[[-58 -69 -30  55 -56  28 -35]
 [ -8 -16  17 -60   4 -30 -62]
 [  4  59  29 -62  60 -34  18]] -> 17

[[ 32  43   8  61 -68 -58]
 [ 14   2  -2 -11  36  23]
 [ -8   2  -8 -59  35  29]] -> -2

[[ 69  62  62  75]
 [ -5 -11 -20  -5]
 [-12   5   7  12]] -> -20

[[-80   3 -52  19]
 [  9  -1   2  -5]
 [ 67  -6   5 -63]] -> 2

[[ -9 -69 -53 -66 -54  50  26]
 [-28 -52 -34 -40 -59  57  48]
 [ 34  52  36  33  66 -67 -64]] -> -34

[[ 83 -47  24 -38  64  75]
 [ 13 -27 -66 -40 -64 -58]
 [-36  84 -53  66  51  76]] -> -66

[[ 17  12  80  29  69]
 [ 31  17  76  25  72]
 [ -2 -21   4  55   0]] -> 76

[[ -3 -45   4 -16  -6  11   9]
 [ 30 -82  -1 -30  43  38   5]
 [ 23 -76   7 -27  27  50  19]] -> -1

[[ 22  13  79  -9]
 [-13  -5   4  -5]
 [ -3   2 -49   2]] -> 4

[[ 15 -21 -74  -6  65 -14]
 [  2  28   5  22   4  17]
 [ 14 -24 -73  -9  62 -17]] -> 5
---
[[-18 -49  -5 -22 -36]
 [ -3 -19  10 -17 -14]
 [-46 -65  -4  -9 -41]] ans = -18, -41

[-55  84  44 -24] ans = -55, -24

[ 54  39  36  55 -60 -48  -7] ans = 54, -7

[ 62 -38 -24  79   3] ans = 62, 3

[-80  44   3 -46] ans = -80, -46

[[ 25 -17  12 -15  12]
 [  0 -61 -13  23 -77]] ans = 25, -77

[[  0   8 -57 -64  32   9]
 [ -1   3 -44 -58  14   5]
 [ 19   1 -18 -19  11  21]] ans = 0, 21

[-38 -64 -60  -4 -54 -83  84] ans = -38, 84

[[  5  37 -65 -57 -55   9   5]
 [-39 -20  56  61  67  38 -10]] ans = 5, -10

[-35 -37 -53  76  79] ans = -35, 79
---
[[ 22 -56 -59 -23 -53  62]
 [ 81 -68 -15 -23 -21 -19]
 [-45  29  17 -53  78 -34]] result: -23

[ 80  26  69 -28 -11 -15 -19] result: -28

[ 62   9  25  30 -82   7  -9] result: 30

[-17 -37  64  -7  30] result: -7

[-17 -15  85  62] result: 62

[[ 35  33  -1  45 -65]
 [-11 -33  -6   5   5]
 [  4  27  14   6 -15]] result: 45

[  5 -68 -11 -20] result: -20
---
array([[-2.2,  0.5,  0.2,  0.4, -2.0],
       [ 1.3, -1.7,  1.1,  0.8,  2.0],
       [-1.1, -0.5,  1.8,  1.5, -1.2]]): 1.8

array([[ 0.2,  1.2, -1.5, -1.4,  2.2,  2.3],
       [ 1.9,  2.1,  0.0, -1.2,  1.4,  2.0],
       [ 2.2,  2.1, -0.7, -0.5,  1.9,  1.8]]): -0.5

array([[ 0.169,  0.017,  0.016,  0.071,  0.070,  0.107],
       [-0.211,  0.046, -0.194,  0.127,  0.084,  0.052],
       [-0.054,  0.051, -0.121,  0.129,  0.102,  0.130]]): 0.129

array([[-1.24, -1.70,  1.34,  0.79,  0.09,  0.13,  0.11],
       [ 0.54,  0.61, -1.26, -0.85, -0.84, -0.42, -0.22],
       [-0.03, -0.01, -0.37, -0.30, -0.28, -0.21, -0.17]]): -0.28

array([[-0.764,  0.773, -1.271,  0.594],
       [-1.297, -1.018, -1.039, -0.058],
       [ 1.484,  0.523,  1.137, -0.959]]): 0.523

array([[-0.090,  0.062, -0.086, -0.019, -0.114, -0.009, -0.137],
       [-0.083,  0.025, -0.054, -0.220, -0.109, -0.066,  0.218],
       [-0.087,  0.019, -0.055, -0.056, -0.169,  0.014, -0.188]]): -0.169

array([[-121.270,  202.923,   34.825,  194.087, -100.461,  106.720],
       [ -84.986,   57.669,  226.068,  174.559, -167.166,  -41.468],
       [-125.641,  -76.556,    1.787, -111.821,  -58.998,  -31.755]]): -111.821
---
[-24, -42, -54, 17, 53, -66] >> 53
[[-76, 70, -71, 54, 71], [23, -32, 22, -43, -29]] >> 54
[[26, 28, 18, -19, 33, -51], [16, 31, 8, -31, 27, -49], [21, 34, -11, -28, 31, -70]] >> 33
[[-72, 11, 10, 39], [-5, 2, -76, 25], [-54, 13, 17, -2]] >> 10
[19, -68, 41, 62] >> 41
[35, 66, -28, -10, 6, -24, -64] >> -24
[-61, -30, -46, -40] >> -46
[[63, -46, -39, -36], [56, -4, 44, -4], [36, -13, -20, -35]] >> -39
[[-25, 64, 19, 44, 77, 2], [29, -10, -39, -31, -39, -26]] >> 77
---
[ 28 -37 -36 -51  80  53] result: 80, -51

[[-78  16  27 -31]
 [ 30  68 -38  26]] result: 68, -78

[ 74 -48 -40  29  56 -51 -45] result: 74, -51

[ 25 -39  62  48   2 -29  -8] result: 62, -39

[83  7  2  0] result: 83, 0

[  3 -48 -71  -9 -16] result: 3, -71

[43 -6 75 -4 57 55 72] result: 75, -6
---
[[  1 -18  56  26   6 -32]
 [-28   3 -14 -39  39  33]
 [ -9  69  13 -29 -23 -32]] → -14

[[-24  40  -1 -39 -29]
 [ 12  44  82  37 -79]
 [-22  -4 -76 -55  15]] → 82

[[ -7 -37 -75 -11]
 [ 64  42 -24   8]
 [-18 -21 -23  57]] → -24

[[ -3  37  16 -21 -45]
 [-58  51 -47   0 -27]
 [  5  -1 -47  14  61]] → -47

[[-59  -7 -46  -3]
 [-75 -13 -30  10]
 [-24   4   6  22]] → -30

[[ 56 -30 -74  21]
 [ 70  -4 -45 -55]
 [-70  61  34  11]] → -45

[[ 31  21  13 -83   3   7  -2]
 [  7 -40 -39 -34   7  20 -10]
 [ -8 -44 -36 -24  15  19   5]] → -39
